[ 19.8  -1.2  36.2  -1.3   0.7   1.7   3.3   3.1  -8.3   2.6   6.0   4.4
   8.1 -20.3  17.1  -0.2  -9.1  -3.8   2.2   4.8   3.0  -0.4   4.9  10.5
 -21.4   0.9  -4.1   5.8  -1.0   3.9 -16.9   2.4  -3.2   4.0  -6.5  -7.7
  -4.0  -4.6  -6.1 -10.4  -4.2   8.9  -7.5  33.9  -5.3   1.6  24.6 -16.7
   0.8  -2.2   0.4 -25.1  -7.0  -4.5  -8.5 -10.0  33.3   5.8 -13.3  11.2
  -5.4  12.4 -19.3  -4.3   1.5   8.7  14.1   4.5  13.4]	z848 (54)
[  7.9  -5.0  20.4 -14.0   1.4  -1.9   1.5   6.0   4.4  -1.6   6.0   9.2
   3.7   0.5  10.9   3.3   4.1  10.3   1.4   2.2   1.7  10.5   9.5   1.6
 -17.2  -3.8  -4.4   2.2  -2.2  -5.0   2.4  -3.1  -6.8   3.6   7.5 -10.6
  -4.3  11.7  -0.9 -22.3  -9.9   1.2  -5.7  -2.9   1.6  -2.0   3.5 -13.9
  -1.7   0.8   7.9 -30.6   6.5  -5.8  -6.7 -11.1  21.1  13.3  -5.9 -11.9
  -5.9  10.0  -3.8   1.4   4.0   2.1  -7.8   4.4  -1.8]	z848 (42)
[-24.2  12.1 -35.4 -12.5  -1.0   9.6   3.2  -2.8  14.7   3.4   0.1   9.4
   0.3   3.6  -2.8  25.8   5.5  -5.2  -4.3  25.5  -5.9  -3.3   0.7  -1.9
  15.9   2.7   2.6   7.1   8.8  -3.3   6.5 -20.7  12.6 -14.5   0.1  20.3
  12.8  38.4   0.2  50.7  -8.6  13.8  -7.7  -4.7   4.8  -8.2 -45.6  -1.9
  -8.1  11.2   1.9  17.6  -0.1  -0.5  18.3 -12.6   4.8 -19.2  17.5  25.6
  -4.8  -4.5  11.2  15.6  -3.2 -11.1  30.5 -14.6  10.5]	z999 (50)
[-21.9   8.0 -15.6   5.8   4.3  -1.9   0.4  -5.4   9.6  -2.2   0.5   4.5
  -3.6  -2.5  -0.2  26.6 -13.1  -5.2  -6.7  -1.0 -11.4 -16.9  -6.7  -1.0
  27.1   8.2  -0.8   5.3   0.2   7.3   6.9  -0.3   6.4  -0.9  -2.3  22.9
  -3.7  13.0   2.5  64.5  -9.3  13.4  -9.3  -5.9   4.9  -1.3 -27.1   9.6
  -5.9  -2.8   0.3  13.7  -4.0   5.4  12.5  -3.5 -17.3   9.4  30.9   8.2
   2.4 -16.6  15.6  18.3   0.3  -5.8  28.0  -8.9   2.7]	z999 (53)
[-19.7   9.8 -26.6 -11.3   0.9   4.0   0.7  -8.9  10.9   2.2   1.5   9.0
  -1.2   4.0  -4.9  22.6   3.5  -9.2   1.6  22.3  -0.4 -11.6  -1.1   0.7
  26.5   9.0   0.6  -0.3   4.2  13.4  -2.9  -4.0   8.5  -7.4   3.7  22.1
   3.9  31.3  -4.0  64.5 -12.5  12.2 -13.7   4.0   2.0  -6.9 -41.2   0.9
   0.0   3.2   3.3  -5.5  -4.8   7.4  28.3 -12.6   5.5   7.1  18.0  30.8
   1.0  -7.4   9.5  13.8  -2.3  -9.8  38.0  -6.9   6.4]	z999 (50)
[-25.9   8.8 -21.2 -12.6  -1.0   9.1   9.6 -10.9  14.3   0.3   1.0  -0.3
  -5.4   0.3  -2.1  20.5  -9.9 -10.1  -5.0   5.3  -6.1 -12.4  -4.6   1.9
  30.7   8.2   5.3   3.6   3.3   0.4   6.2 -15.9   5.7  -5.3  -3.6   8.8
  14.6  25.0   7.9  63.0  -8.8   5.7  -9.4   7.9   5.1  -4.3 -49.8   1.1
  -9.2  -0.5   6.2  37.1   2.6  -1.2  15.0  -4.8  -0.5  -1.5  31.4  33.8
   1.0  -4.5  18.4  14.6  -1.4 -16.9  31.9  -5.5  15.4]	z999 (50)
[ 10.9  -7.0  31.5  -7.1  -3.0  -0.8   0.5   1.5  -3.8  -6.5   7.6   2.1
   5.2   3.8  13.6  -0.9  -4.4  15.1   0.3   2.7 -14.9  -1.7   5.6   3.2
 -14.0   0.2  -6.6   4.0  -7.2  -0.6 -11.7  -1.4  -2.7   8.6   2.2 -16.2
  -5.4   5.3  -2.2 -21.0   3.5   3.1  -5.3   7.1  -2.0  -0.4   9.6 -24.1
  17.4  -1.6   0.5 -10.6  -2.6  -8.3  -0.5 -13.7  25.9   4.3   0.0  17.1
  -5.4  14.4 -28.6  -4.0   3.4   6.9  -5.2   6.2   6.4]	z848 (54)
[-14.9  10.4 -25.1  11.8   5.5   5.5   2.1   2.3   1.4   0.1   4.6   3.6
  -5.2   6.6  -8.0  14.0  11.1  -8.3  -8.7  18.0 -13.4  -2.4  -0.4  -0.1
  30.7   8.3   7.3   2.4   2.7   5.7   1.5  -2.9   6.5  -6.9  -1.8  24.0
  -0.6  20.8  -1.7  64.5 -12.2  11.6 -10.9  -4.2  -4.9  -1.5 -34.1   1.8
   3.0  -4.5  -0.9  11.8  -4.6  11.7  16.2 -16.8 -10.7   7.0  30.1  19.3
  -0.3 -16.5  10.0  18.0  -5.9 -14.2  34.1  -4.9   5.4]	z999 (53)
[ 14.4 -20.1  48.0  -6.9  -0.8   0.7   0.6  -5.6  -2.8  14.5  -0.1   6.0
   9.0  -9.3  14.7  12.9 -12.7   9.6   2.7 -13.4  -0.9  -5.5  -0.8   8.1
 -17.2   2.5 -11.0   4.4   1.1  -2.7 -16.0   3.3  -2.6  13.9   3.1 -18.8
  -4.8   4.1  -3.5  -1.8  -6.0   5.6 -11.5   5.6   0.3   3.0  17.5 -17.3
  -1.1  -2.1   1.3 -28.8  -3.7  -5.9  -4.3  -4.5  39.3  22.5   0.4   6.2
  -6.2  12.7 -10.9  -1.1   1.7  14.6  11.4  15.1  -6.8]	z848 (46)
[ 12.0  -1.1  33.2   6.7 -15.1  -9.8  -2.7  -3.4  -8.3  -2.3   5.4  -3.3
   9.9   0.5   3.8   1.9 -12.2   2.5   2.4   3.8  -0.8   0.7   1.1  14.2
 -12.9   2.9  -0.8   2.4  -6.6   0.4 -15.5  -2.5   3.2   7.0   0.8  -8.8
  -9.6 -12.8  -5.5  -0.2  -1.5   7.2   0.2  11.6  -3.2   4.5  24.7  -9.9
   2.9  -4.9   0.9 -20.1  -4.4  -5.8  -3.7  -5.3  20.7   5.4  -2.0  14.8
  -4.8   1.1  -2.7  -4.5  -2.1   2.7   8.3   1.2   1.1]	z848 (54)
[-26.4  13.1 -30.4  -7.5   8.1   3.1   3.4   5.6  28.9   0.7   4.1   7.2
  -3.3   4.1 -10.9  20.9   4.9   0.1 -10.8  26.8  -3.5  -4.0  -4.7   3.1
  30.6   4.5   2.6   5.1   8.0   3.8  14.6  -8.3  15.4  -9.1  -3.8  20.8
   5.3  29.2   5.4  64.5 -14.0  15.1 -12.7 -12.7   6.0  -2.8 -55.9   6.5
  -1.3   8.7   5.3   4.9   0.6  10.1  18.1 -15.2   0.7  16.3  31.8  23.2
   5.7  -2.2  13.9  19.4  -2.2 -16.7  31.6 -10.5   3.9]	z999 (50)
[  8.1  -4.1  29.6   5.0  -6.7  -4.6  -8.5 -10.7 -13.9  -5.0   4.4   0.1
   6.5  -3.1  11.9   7.3 -16.1  -6.4  -4.1  -3.8  -5.5   1.0  -3.0   1.0
 -25.7  -2.6  -2.7   5.2  -2.2  14.7 -16.6  -2.6  22.2  15.0  -0.1 -13.1
  -1.7   4.2  -3.7 -63.8  -8.0  11.1  -2.6  21.9  -5.1   4.0  24.2 -11.6
 -12.0   2.5   1.0 -13.7 -14.6  -6.0 -10.1  -8.6  41.6 -25.0  -3.2   2.2
  -5.3  15.6  -7.9  -6.3  -2.8  -2.4  55.9  -2.1  -5.0]	z848 (54)
[  7.8   7.4  34.9  -6.4  -2.4  -0.7  -7.0   0.2  -1.6  -0.2  -0.8   0.3
  11.3  -1.1   7.9   4.4  -2.6  -0.2  -2.1  -1.1  -4.9  -3.2   2.9   4.5
 -12.1  -2.1  -4.3   5.9  -1.6   9.5  -4.9   1.6  -0.7  10.3  -0.8  -8.4
  -6.7   4.0  -1.1 -23.3  -1.7   2.1  -2.3   5.4  -1.1  -2.6   7.4 -10.9
   0.1   1.2   1.9 -17.5  -7.6  -6.8   2.6 -17.4  33.4   6.5   2.5   9.4
  -2.4   9.1  -0.4 -11.8   1.3   5.6  18.6   7.1   0.6]	z848 (42)
[  4.9  -8.7  12.9  -7.4  -3.7   0.3 -13.4   2.1  -4.6  28.3  -3.3  12.2
   4.8  -3.2   7.0  -1.4   4.8  -4.7  -6.4  -3.2  -1.0 -17.8 -11.1  -5.2
  -6.7  -7.6  -6.9  -3.2  -0.2  -3.5  -4.9  -6.9  -1.0   6.6   2.0 -23.2
  -1.1  10.8   3.0 -64.5  -0.2 -14.8   4.7  14.6  -1.2   3.3   7.0 -10.5
  -3.2   5.2  -5.5 -37.4   1.9  -5.3 -10.7  -5.2  32.7  10.0 -10.5  -6.0
  -3.7  21.2  -5.5  -2.7   6.2  15.7  31.3   3.6 -11.6]	z848 (42)
[-30.4   5.8 -23.6  -9.3   4.0  -2.0   0.9   1.6  19.1  -2.7   1.8  11.7
  -1.4  -4.8  -3.6  20.0   7.2  -8.8  -9.0   4.7  -6.3  -6.5   0.2   1.7
  15.6   6.9  -1.8   2.0   5.6  -2.8   4.3  -7.3   6.7  -8.5  -0.9  21.1
  -2.7  28.5  -2.3  64.5  -5.5  15.4 -13.3  -4.7   3.0   0.3 -28.2  -3.4
  -1.5   1.6   0.6   9.7   4.7  -4.4  16.1  -9.0  -0.4   8.2  28.7  21.6
  -2.1  -9.4   9.1  19.1   9.8  -2.1  16.3   0.4  13.1]	z999 (50)
[-22.7   4.5 -24.6   0.2  -1.7   2.9   5.3  11.1   5.1   3.5   0.5  -4.4
  -2.9  -0.6  -1.7  -9.2  16.0   1.9  -5.7   6.7 -12.7  -3.1  -1.3  -1.2
  26.4   0.2   2.9   3.9  -0.2   0.4  11.0  -0.2   4.9  -6.1  -5.8   9.2
   8.0   9.7  -0.9  41.8 -10.0   1.9 -14.4   3.6   4.4  -4.4 -37.2  -2.2
   0.9   1.7   5.7  14.1  -1.3   4.5  10.3 -12.5 -13.4  14.9  24.3  15.5
   2.9 -15.5  14.2  18.1  -2.8 -14.3  10.5  -2.6   5.5]	z999 (53)
